Here is a tiny trained network, its code and every weight. The questions are about switching its units off for an input and a class, where a switched-off unit gives its printed mean instead of its output.

import numpy as np


def w(rows, s, z=0):
    codes = np.array(rows[::2]) - 128.0
    scale = np.full(codes.shape[1], s)
    scale[-1] = z or s
    return codes * scale


def norm(h):
    return h / np.sqrt((h * h).mean(-1, keepdims=True) + 1e-5)


def f(y):
    return np.maximum(y, 0)


def log_softmax(a):
    a = a - a.max(-1, keepdims=True)
    return a - np.log(np.exp(a).sum(-1, keepdims=True))


def net(x, mask):
    res = np.array(x, float).reshape(1, 7) / 4 @ E
    u = 0
    for l in range(4):
        y = f(norm(res) @ A[l][:, :-1].T + A[l][:, -1])
        res = res + np.where(mask[u : u + 5], y, B[l][:, -1]) @ B[l][:, :-1]
        u += 5
    return log_softmax(norm(res)[-1] @ U[:, :-1].T + U[:, -1])


A, B = {}, {}
E = w([
[213,148,150],'x0',
[126,133,112],'x1',
[136,142,98],'x2',
[126,126,120],'x3',
[69,255,197],'x4',
[132,154,80],'x5',
[119,110,154],'x6',
],0.0059)
A[0] = w([
[98,151,57,229],'L0N1',
[139,112,118,10],'L0N2',
[4,105,112,253],'L0N3',
[120,109,163,50],'L0N4',
[141,116,116,24],'L0N5',
],0.013,0.0012)
B[0] = w([
[231,128,232,188],'L0N1',
[181,14,123,143],'L0N2',
[213,126,254,254],'L0N3',
[160,170,31,147],'L0N4',
[112,89,104,143],'L0N5',
],0.0056,0.0065)
A[1] = w([
[172,85,141,39],'L1N1',
[179,65,121,7],'L1N2',
[52,252,100,196],'L1N3',
[99,76,149,243],'L1N4',
[125,74,81,126],'L1N5',
],0.013,0.0015)
B[1] = w([
[112,146,127,237],'L1N1',
[115,95,181,254],'L1N2',
[106,67,252,223],'L1N3',
[152,181,80,194],'L1N4',
[78,120,181,192],'L1N5',
],0.011,0.0052)
A[2] = w([
[67,144,183,203],'L2N1',
[155,124,255,107],'L2N2',
[39,88,239,96],'L2N3',
[192,129,142,70],'L2N4',
[110,249,132,245],'L2N5',
],0.0065,0.0011)
B[2] = w([
[185,107,107,178],'L2N1',
[147,183,2,254],'L2N2',
[216,146,94,231],'L2N3',
[108,217,73,147],'L2N4',
[123,105,212,147],'L2N5',
],0.0084,0.0091)
A[3] = w([
[143,142,81,45],'L3N1',
[139,71,42,172],'L3N2',
[154,47,216,154],'L3N3',
[216,145,107,2],'L3N4',
[248,137,102,15],'L3N5',
],0.011,0.0028)
B[3] = w([
[180,108,95,143],'L3N1',
[131,16,229,179],'L3N2',
[138,120,207,186],'L3N3',
[163,198,81,211],'L3N4',
[145,232,3,255],'L3N5',
],0.0074,0.0097)
U = w([
[212,106,95,132],'0',
[166,129,85,206],'1',
[138,5,254,251],'2',
[176,112,75,26],'3',
[140,120,67,83],'4',
],0.0086,0.0018)

Each question gives the input, the list of numbers given to net, and the class t.
The units are the neurons (one row each of A and B). Each row of codes is followed by its name. A weight is (code - 128) times the scale printed after its matrix; where a second scale follows, it is the last column's (A, B and U).
mask holds one flag per neuron, layer by layer. A switched-off neuron (its flag False) gives its mean, the last column of its row in B, instead of its output. The means were averaged over made-up inputs and are rounded, as every weight is.
A unit's drop is (log p(t) with every unit on - log p(t) with that unit switched off) / (log p(t) with every unit on - log p(t) with every unit switched off).
The circuit of an input: a set's keep is (log p(t) with only the set's units on - log p(t) with every unit switched off) / (log p(t) with every unit on - log p(t) with every unit switched off). Starting from the 12 units with the biggest drops (on a tie, the unit counted first), units are removed one at a time, each time the one whose removal leaves the highest keep (on an exact tie, the one counted first), for as long as the keep stays at least 0.8.
circuit, biggest first: the units of the circuit, biggest drop first
most important unit: the unit with the biggest drop
k most important neurons: the k neurons with the biggest drops, biggest first
top k neurons in layer l: the k neurons of layer l with the biggest drops, biggest first
input [-4,6,-4,2,6,2,-8], class 2: most important unit : L1N3
input [-7,2,-6,-1,-8,7,-2], class 2: circuit, biggest first : L2N2, L3N2, L3N5
input [1,6,-3,-1,6,-2,0], class 2: circuit, biggest first : L1N3, L3N5
input [1,-2,1,3,-6,0,-8], class 2: 3 most important neurons : L0N3, L3N2, L2N2
input [3,-8,3,-7,-8,6,2], class 2: 4 most important neurons : L0N3, L2N2, L2N3, L3N2
input [6,-6,2,-2,-7,3,-1], class 2: top 2 neurons in layer 0 : L0N3, L0N1
input [5,4,0,2,-7,-2,5], class 2: 4 most important neurons : L0N3, L2N2, L3N2, L0N1
input [-6,-2,8,-2,-7,-3,-2], class 2: 2 most important neurons : L3N2, L2N2
input [0,0,8,3,7,-7,0], class 2: circuit, biggest first : L1N3, L3N5
input [-6,0,-5,-4,-8,5,2], class 2: 2 most important neurons : L2N2, L3N2
input [-7,-3,6,-4,-8,1,4], class 2: 2 most important neurons : L2N2, L3N2
input [4,3,5,5,-6,-5,-6], class 2: top 3 neurons in layer 2 : L2N2, L2N3, L2N1
